Read these off the matrix that follows.
1) Read off the entry in the bottom-right corner.
2) Read off the bottom-left entry.
3) Read off the top-right entry.
4) Read off the first entry, reading row by row.
5) Read off the entry just right of 29.
[[6, -3, -7, -15, -3, -7, -1, 28, -2, 17, 2, -4, -17, 0],
 [8, -4, -14, -13, -9, 3, -1, 29, -8, 1, 2, -6, -23, -4],
 [7, -4, -10, -16, -6, -3, 1, 30, -6, 11, 4, -5, -21, -3],
 [0, 4, -27, -8, -17, 4, -12, 33, -13, -12, 5, -7, -20, -10],
 [4, 7, -25, -8, -15, 4, -7, 34, -14, -17, 4, -9, -20, -10],
 [10, -2, -15, -8, -11, 12, -11, 26, 2, -8, -5, -6, -14, -3],
 [8, -3, -23, -17, 2, -2, -6, 22, 2, 11, 4, 0, -24, 6],
 [4, -8, -14, -5, 4, -16, -9, 19, 6, 15, 0, -13, -16, -6],
 [4, -7, -10, -9, 3, -13, -8, 21, 5, 19, 0, -10, -14, -2],
 [5, -3, -6, -14, -1, -9, -3, 26, 1, 20, 1, -4, -15, 1],
 [10, -8, -25, -15, 0, 0, -13, 15, 4, 2, -2, 5, -27, 8],
 [13, -9, -21, -14, -3, 1, -18, 10, 8, -1, -11, 11, -26, 11],
 [7, 8, -23, -8, -13, 5, -3, 34, -13, -19, 4, -11, -18, -11],
 [8, -4, -13, -15, -8, 0, 0, 30, -8, 5, 4, -5, -23, -4]]
1) -4
2) 8
3) 0
4) 6
5) -8

M =
[[  3  -3  -2  -6  -1  -4  -2   2   1   1  11   0 -30  -4  -1  -2]
 [ -2   8  -1   1   0   1  -3   1  -2  -2   5   0   5  -3  -3   4]
 [ -2  -6   1   2   2   2   4   4  -5   3  -7   0   8   3  -3   0]]
Read off the bottom-right entry.
Answer: 0
The fifth entry, reading row by row is -1
The 1st entry on the main diagonal -> 3
Read off the third-last entry, reading row by row.
Answer: 3
The bottom-left entry is -2
Read off the top entry of the column that holds the largest entry.
Answer: 11
Read off the entry directly below the smallest entry.
Answer: 5
Read off the top entry of the column that holds the smallest entry.
Answer: -30
The entry just right of the smallest entry: -4
The bottom entry of the column that holds the largest entry is -7
The entry just right of the largest entry is 0
Read off the bottom entry of the column that holds the smallest entry.
Answer: 8
The entry just left of the largest entry is 1

data = ((-0.09, -0.59, -0.31, -0.20), (0.36, 1.26, 1.79, 0.43), (1.10, -0.33, 0.93, 1.17), (0.80, -0.89, -0.47, 0.90), (1.14, -0.10, 0.73, 0.94), (1.07, -0.15, 0.14, -0.50), (-0.65, 1.02, 0.23, -0.55), (0.45, 0.75, -0.20, 0.70), (-0.01, -0.55, 0.21, 0.87), (0.87, 1.52, -0.35, 0.17), (0.83, 1.71, 0.50, 0.75), (0.73, 0.84, 1.03, -0.13), (2.33, -0.05, 0.24, 0.34), (0.44, -0.54, -0.78, -0.67), (0.37, 0.62, -0.32, -0.64), (1.15, -0.03, -1.67, 1.53))
The entry just left of -1.67 -> -0.03
The entry just left of 1.17 -> 0.93
The entry just right of 1.71: 0.50
Give the entry just right of 0.62.
A: -0.32
Give the entry just left of -0.13.
A: 1.03
Give the entry just right of -0.89.
A: -0.47
The maximum -> 2.33
The entry just left of 1.52 is 0.87
The entry just right of the smallest entry: 1.53

x = -1.80  -0.77   1.18   1.77  -0.61  -2.21  -0.02   0.17   0.44  -0.35  -0.92  -1.89   1.03   1.01
The 2nd entry from the right is 1.03
The second entry from the left: -0.77
Read off the entry just left of the smallest entry.
-0.61
Read off the third entry.
1.18
Read off the entry just left of 0.17.
-0.02
The first entry -> -1.80
Read off the 1st entry from the right.
1.01
Read off the largest entry.
1.77
Read off the entry just left of -0.35.
0.44
Read off the second smallest entry.
-1.89

Read these off the grid that follows.
1) Which number is the entry directly above -0.09?
2) Which number is the 1st entry on the main diagonal?
3) Which number is the entry in the bottom-left corner?
4) Which number is the first entry of the largest entry's row?
5) Which number is the fourth entry, reading row by row?
6) Which number is the entry just left of 0.06?
7) Which number is the 2nd largest entry?
8) Which number is the second entry on the main diagonal?
-0.20  -0.15  -0.11  -0.08
-0.18  -0.16  -0.12   0.06
-0.20  -0.15  -0.11  -0.08
-0.21   0.09   0.19   0.02
-0.21  -0.18  -0.09  -0.21
1) 0.19
2) -0.20
3) -0.21
4) -0.21
5) -0.08
6) -0.12
7) 0.09
8) -0.16

Questions about the row below.
1) What is the maximum?
2) What is the entry just left of 17?
3) What is the entry just left of 5?
4) What is the entry just right of the centre entry?
[-16  -9 -30   2 -12  -9   5  -9   7 -28  17]
1) 17
2) -28
3) -9
4) 5
